Here is a tiny trained network, its code and every weight. The questions are about switching its units off for an input and a class, where a switched-off unit gives its printed mean instead of its output.

import numpy as np


def w(rows, s, z=0):
    codes = np.array(rows[::2]) - 128.0
    scale = np.full(codes.shape[1], s)
    scale[-1] = z or s
    return codes * scale


def norm(h):
    return h / np.sqrt((h * h).mean(-1, keepdims=True) + 1e-5)


def f(y):
    return y / 2 * (1 + np.tanh(0.7978845608 * (y + 0.044715 * y**3)))


def log_softmax(a):
    a = a - a.max(-1, keepdims=True)
    return a - np.log(np.exp(a).sum(-1, keepdims=True))


def net(x, mask):
    res = np.array(x, float).reshape(1, 5) / 4 @ E
    u = 0
    for l in range(2):
        y = f(norm(res) @ A[l][:, :-1].T + A[l][:, -1])
        res = res + np.where(mask[u : u + 12], y, B[l][:, -1]) @ B[l][:, :-1]
        u += 12
    return log_softmax(norm(res)[-1] @ U[:, :-1].T + U[:, -1])


A, B = {}, {}
E = w([
[116,254,91],'x0',
[28,80,98],'x1',
[168,61,141],'x2',
[101,140,73],'x3',
[209,113,50],'x4',
],0.005)
A[0] = w([
[247,94,145,136],'L0N0',
[183,102,123,98],'L0N1',
[206,94,122,50],'L0N2',
[55,133,166,252],'L0N3',
[143,218,130,53],'L0N4',
[171,192,152,53],'L0N5',
[177,149,92,149],'L0N6',
[118,119,64,79],'L0N7',
[147,125,151,114],'L0N8',
[140,173,91,86],'L0N9',
[111,108,57,235],'L0N10',
[136,108,181,67],'L0N11',
],0.012,0.0022)
B[0] = w([
[189,126,215,254],'L0N0',
[239,87,172,163],'L0N1',
[255,150,113,184],'L0N2',
[83,10,196,236],'L0N3',
[27,214,189,219],'L0N4',
[40,126,126,186],'L0N5',
[86,173,160,184],'L0N6',
[146,116,58,158],'L0N7',
[107,199,119,131],'L0N8',
[155,171,191,170],'L0N9',
[199,87,25,213],'L0N10',
[112,107,90,141],'L0N11',
],0.0052,0.0042)
A[1] = w([
[140,111,76,137],'L1N0',
[188,102,164,69],'L1N1',
[87,67,183,161],'L1N2',
[138,136,15,180],'L1N3',
[102,124,56,42],'L1N4',
[97,78,177,99],'L1N5',
[83,159,90,46],'L1N6',
[100,98,179,71],'L1N7',
[109,143,139,27],'L1N8',
[157,183,1,254],'L1N9',
[99,149,103,39],'L1N10',
[121,91,130,169],'L1N11',
],0.0092,0.0022)
B[1] = w([
[104,175,2,147],'L1N0',
[183,149,181,176],'L1N1',
[122,79,126,245],'L1N2',
[107,82,70,200],'L1N3',
[204,163,47,128],'L1N4',
[66,85,79,193],'L1N5',
[190,183,150,134],'L1N6',
[117,85,67,168],'L1N7',
[136,157,129,108],'L1N8',
[83,142,86,253],'L1N9',
[171,151,141,112],'L1N10',
[59,105,67,167],'L1N11',
],0.0053,0.0028)
U = w([
[153,138,71,2],'0',
[220,110,179,182],'1',
[207,139,211,91],'2',
[71,88,165,130],'3',
[69,248,169,176],'4',
[70,81,154,166],'5',
[123,174,44,89],'6',
[75,93,84,113],'7',
],0.016,0.008)

Each question gives the input, the list of numbers given to net, and the class t.
The units are the neurons (one row each of A and B). Each row of codes is followed by its name. A weight is (code - 128) times the scale printed after its matrix; where a second scale follows, it is the last column's (A, B and U).
mask holds one flag per neuron, layer by layer. A switched-off neuron (its flag False) gives its mean, the last column of its row in B, instead of its output. The means were averaged over made-up inputs and are rounded, as every weight is.
A unit's drop is (log p(t) with every unit on - log p(t) with that unit switched off) / (log p(t) with every unit on - log p(t) with every unit switched off).
The circuit of an input: a set's keep is (log p(t) with only the set's units on - log p(t) with every unit switched off) / (log p(t) with every unit on - log p(t) with every unit switched off). Starting from the 12 units with the biggest drops (on a tie, the unit counted first), units are removed one at a time, each time the one whose removal leaves the highest keep (on an exact tie, the one counted first), for as long as the keep stays at least 0.8.
units of the circuit, in order: the units of the circuit, biggest drop first
top k neurons: the k neurons with the biggest drops, biggest first
k most important neurons of layer l: the k neurons of layer l with the biggest drops, biggest first
drop of u: that unit's drop, to one decimal
input [-8,0,-6,6,4], class 6: units of the circuit, in order	L0N3, L1N0
input [-2,7,-2,-1,5], class 0: units of the circuit, in order	L0N10, L1N4
input [1,5,-4,4,0], class 6: units of the circuit, in order	L0N10, L1N4
input [6,-6,2,-2,2], class 4: units of the circuit, in order	L0N4
input [-6,1,-3,-1,6], class 2: units of the circuit, in order	L0N0, L1N1
input [-5,5,-4,0,3], class 6: 2 most important neurons of layer 0	L0N10, L0N0
input [-5,1,-2,6,4], class 6: units of the circuit, in order	L0N3, L1N0
input [8,2,7,2,1], class 4: top 3 neurons	L0N4, L0N9, L0N6
input [-2,6,-4,-3,6], class 0: drop of L0N10	0.1
input [5,2,-4,-5,8], class 4: drop of L0N6	0.2
input [6,-1,0,1,5], class 4: drop of L0N9	0.1
input [-5,5,-3,3,4], class 6: drop of L1N4	0.1
